Here is a tiny trained network, its code and every weight. The questions are about switching its units off for an input and a class, where a switched-off unit gives its printed mean instead of its output.

import numpy as np


def w(rows, s, z=0):
    codes = np.array(rows[::2]) - 128.0
    scale = np.full(codes.shape[1], s)
    scale[-1] = z or s
    return codes * scale


def f(y):
    return y / 2 * (1 + np.tanh(0.7978845608 * (y + 0.044715 * y**3)))


def log_softmax(a):
    a = a - a.max(-1, keepdims=True)
    return a - np.log(np.exp(a).sum(-1, keepdims=True))


def net(x, mask):
    res = np.array(x, float).reshape(1, 3) / 4 @ E
    y = f(res @ A[0][:, :-1].T + A[0][:, -1])
    res = res + np.where(mask, y, B[0][:, -1]) @ B[0][:, :-1]
    return log_softmax(res[-1] @ U[:, :-1].T + U[:, -1])


A, B = {}, {}
E = w([
[2,174,154,128,64],'x0',
[124,99,56,201,109],'x1',
[131,236,52,160,180],'x2',
],0.01)
A[0] = w([
[126,43,128,141,53,105],'neuron 1',
[64,152,141,124,123,68],'neuron 2',
[128,60,162,100,100,100],'neuron 3',
[121,171,148,151,182,52],'neuron 4',
[88,164,154,157,66,74],'neuron 5',
[86,147,111,150,97,91],'neuron 6',
[94,52,61,252,111,112],'neuron 7',
[126,149,91,157,133,64],'neuron 8',
[192,151,117,110,168,167],'neuron 9',
[122,175,51,100,146,42],'neuron 10',
[182,60,80,139,199,88],'neuron 11',
[143,211,90,155,127,112],'neuron 12',
[59,120,105,147,85,126],'neuron 13',
[147,170,178,83,135,254],'neuron 14',
[193,124,155,167,126,91],'neuron 15',
],0.013,0.0027)
B[0] = w([
[190,195,163,73,200,214],'neuron 1',
[141,130,115,157,61,187],'neuron 2',
[187,163,159,78,189,206],'neuron 3',
[114,160,166,109,153,165],'neuron 4',
[199,155,125,212,96,198],'neuron 5',
[154,89,155,140,92,179],'neuron 6',
[31,60,175,92,169,250],'neuron 7',
[144,172,165,106,139,167],'neuron 8',
[156,71,114,124,99,220],'neuron 9',
[139,163,170,95,121,205],'neuron 10',
[126,134,168,176,43,254],'neuron 11',
[116,150,183,55,136,233],'neuron 12',
[141,124,111,176,89,204],'neuron 13',
[33,1,122,162,142,202],'neuron 14',
[168,134,110,213,111,176],'neuron 15',
],0.0097,0.0088)
U = w([
[209,255,163,53,201,33],'0',
[51,25,116,137,171,245],'1',
[226,134,78,222,76,3],'2',
[113,90,38,145,188,201],'3',
],0.0099,0.002)

Each question gives the input, the list of numbers given to net, and the class t.
The units are the neurons (one row each of A and B). Each row of codes is followed by its name. A weight is (code - 128) times the scale printed after its matrix; where a second scale follows, it is the last column's (A, B and U).
mask holds one flag per neuron, in row order. A switched-off neuron (its flag False) gives its mean, the last column of its row in B, instead of its output. The means were averaged over made-up inputs and are rounded, as every weight is.
A unit's drop is (log p(t) with every unit on - log p(t) with that unit switched off) / (log p(t) with every unit on - log p(t) with every unit switched off).
The circuit of an input: a set's keep is (log p(t) with only the set's units on - log p(t) with every unit switched off) / (log p(t) with every unit on - log p(t) with every unit switched off). Starting from the 12 units with the biggest drops (on a tie, the unit counted first), units are removed one at a time, each time the one whose removal leaves the highest keep (on an exact tie, the one counted first), for as long as the keep stays at least 0.8.
units of the circuit, in order: the units of the circuit, biggest drop first
most important unit: the unit with the biggest drop
k most important neurons: the k neurons with the biggest drops, biggest first
drop of u: that unit's drop, to one decimal
input [4,-3,-3], class 2: 2 most important neurons => [neuron 7; neuron 5]
input [4,7,6], class 1: 4 most important neurons => [neuron 7; neuron 1; neuron 3; neuron 6]
input [1,5,3], class 1: 3 most important neurons => [neuron 7; neuron 1; neuron 3]
input [-5,-5,1], class 1: units of the circuit, in order => [neuron 14]
input [2,-5,3], class 1: 3 most important neurons => [neuron 14; neuron 1; neuron 3]
input [8,-8,7], class 1: 2 most important neurons => [neuron 14; neuron 1]
input [8,-6,-5], class 2: 2 most important neurons => [neuron 5; neuron 7]
input [0,-5,-8], class 0: 2 most important neurons => [neuron 3; neuron 1]
input [5,4,-1], class 2: 2 most important neurons => [neuron 5; neuron 14]
input [-6,6,5], class 1: 3 most important neurons => [neuron 7; neuron 1; neuron 5]
input [-6,-4,-4], class 2: units of the circuit, in order => [neuron 7; neuron 12]
input [-7,-3,-6], class 2: 4 most important neurons => [neuron 11; neuron 15; neuron 12; neuron 7]
input [-6,6,-6], class 0: 3 most important neurons => [neuron 1; neuron 14; neuron 3]
input [1,5,-5], class 0: 3 most important neurons => [neuron 1; neuron 14; neuron 3]
input [3,0,-1], class 3: 2 most important neurons => [neuron 11; neuron 15]
input [4,7,8], class 0: units of the circuit, in order => [neuron 12]
input [-6,4,-8], class 0: 2 most important neurons => [neuron 1; neuron 3]
input [6,1,5], class 2: 3 most important neurons => [neuron 1; neuron 5; neuron 13]
input [-2,8,-1], class 1: drop of neuron 7 => 1.5
input [3,1,-1], class 3: most important unit => neuron 11
input [-2,-8,-5], class 1: drop of neuron 14 => 3.6
input [7,3,-4], class 2: drop of neuron 11 => 0.0
input [-4,3,-8], class 0: drop of neuron 1 => 0.1
